Below is a small trained network, with its code and all its weights. Each question gives an input and a class and asks what happens when units are switched off, that is, made to give their printed mean instead of their output.

import numpy as np


def w(rows, s, z=0):
    codes = np.array(rows[::2]) - 128.0
    scale = np.full(codes.shape[1], s)
    scale[-1] = z or s
    return codes * scale


def f(y):
    return np.maximum(y, 0)


def log_softmax(a):
    a = a - a.max(-1, keepdims=True)
    return a - np.log(np.exp(a).sum(-1, keepdims=True))


def net(x, mask):
    res = np.array(x, float).reshape(1, 4) / 4 @ E
    y = f(res @ A[0][:, :-1].T + A[0][:, -1])
    res = res + np.where(mask, y, B[0][:, -1]) @ B[0][:, :-1]
    return log_softmax(res[-1] @ U[:, :-1].T + U[:, -1])


A, B = {}, {}
E = w([
[87,68,114,186,139,163,77],'x0',
[86,110,175,53,171,22,125],'x1',
[10,143,135,137,200,72,162],'x2',
[182,88,136,157,195,188,168],'x3',
],0.013)
A[0] = w([
[92,191,144,102,12,124,129,252],'N1',
[89,185,106,145,186,128,237,93],'N2',
[63,131,144,137,129,137,76,115],'N3',
[219,117,151,54,167,164,184,157],'N4',
[115,71,130,80,99,109,169,161],'N5',
[129,151,94,164,108,159,126,98],'N6',
[116,30,134,130,130,155,67,173],'N7',
[45,145,124,157,116,144,108,110],'N8',
[40,147,64,126,120,42,25,137],'N9',
[126,188,143,97,44,100,70,95],'N10',
[164,36,147,174,162,148,29,129],'N11',
[39,73,2,112,93,114,115,69],'N12',
[155,148,140,145,168,95,102,106],'N13',
[73,165,133,118,114,190,60,129],'N14',
[123,84,132,148,152,135,153,236],'N15',
],0.0088,0.0035)
B[0] = w([
[155,52,167,111,170,88,186,225],'N1',
[196,87,152,180,162,145,220,210],'N2',
[104,129,103,108,101,136,105,185],'N3',
[59,255,95,161,75,85,21,229],'N4',
[100,132,190,146,124,126,153,170],'N5',
[97,105,114,145,74,161,116,189],'N6',
[131,82,135,112,150,152,164,212],'N7',
[99,156,51,151,155,104,117,194],'N8',
[99,135,98,154,158,118,134,254],'N9',
[186,96,180,121,105,123,191,198],'N10',
[142,73,153,139,94,127,149,232],'N11',
[117,126,62,168,101,94,58,196],'N12',
[130,171,161,103,113,122,112,146],'N13',
[90,97,77,99,153,142,131,181],'N14',
[203,124,146,160,74,157,123,193],'N15',
],0.0098,0.0096)
U = w([
[175,99,254,140,51,123,152,198],'0',
[133,18,109,65,117,118,190,154],'1',
[81,186,83,106,70,108,8,6],'2',
],0.0083,0.0013)

Each question gives the input, the list of numbers given to net, and the class t.
The units are the neurons (one row each of A and B). Each row of codes is followed by its name. A weight is (code - 128) times the scale printed after its matrix; where a second scale follows, it is the last column's (A, B and U).
mask holds one flag per neuron, in row order. A switched-off neuron (its flag False) gives its mean, the last column of its row in B, instead of its output. The means were averaged over made-up inputs and are rounded, as every weight is.
A unit's drop is (log p(t) with every unit on - log p(t) with that unit switched off) / (log p(t) with every unit on - log p(t) with every unit switched off).
The circuit of an input: a set's keep is (log p(t) with only the set's units on - log p(t) with every unit switched off) / (log p(t) with every unit on - log p(t) with every unit switched off). Starting from the 12 units with the biggest drops (on a tie, the unit counted first), units are removed one at a time, each time the one whose removal leaves the highest keep (on an exact tie, the one counted first), for as long as the keep stays at least 0.8.
circuit, biggest first: the units of the circuit, biggest drop first
most important unit: the unit with the biggest drop
top k neurons: the k neurons with the biggest drops, biggest first
drop when u is switched off: that unit's drop, to one decimal
input [-7,7,0,5], class 2: circuit, biggest first	(N4)
input [-5,-8,0,1], class 2: circuit, biggest first	(N4 N10)
input [-2,-4,4,-6], class 1: top 2 neurons	(N1 N4)
input [-1,-5,6,-4], class 1: top 2 neurons	(N4 N2)
input [4,-4,-1,-5], class 1: top 2 neurons	(N4 N1)
input [-5,7,0,5], class 2: top 4 neurons	(N4 N1 N10 N11)
input [-1,-8,1,-6], class 1: top 2 neurons	(N1 N4)
input [2,2,3,-1], class 2: top 3 neurons	(N1 N10 N11)
input [-5,-1,0,2], class 2: top 2 neurons	(N4 N10)
input [4,7,-3,-7], class 1: drop when N1 is switched off	0.1
input [-8,-8,-1,8], class 2: drop when N4 is switched off	1.0
input [-4,-5,6,-5], class 1: drop when N7 is switched off	0.0
input [1,4,-1,6], class 0: drop when N9 is switched off	0.2
input [-2,8,2,1], class 0: most important unit	N5
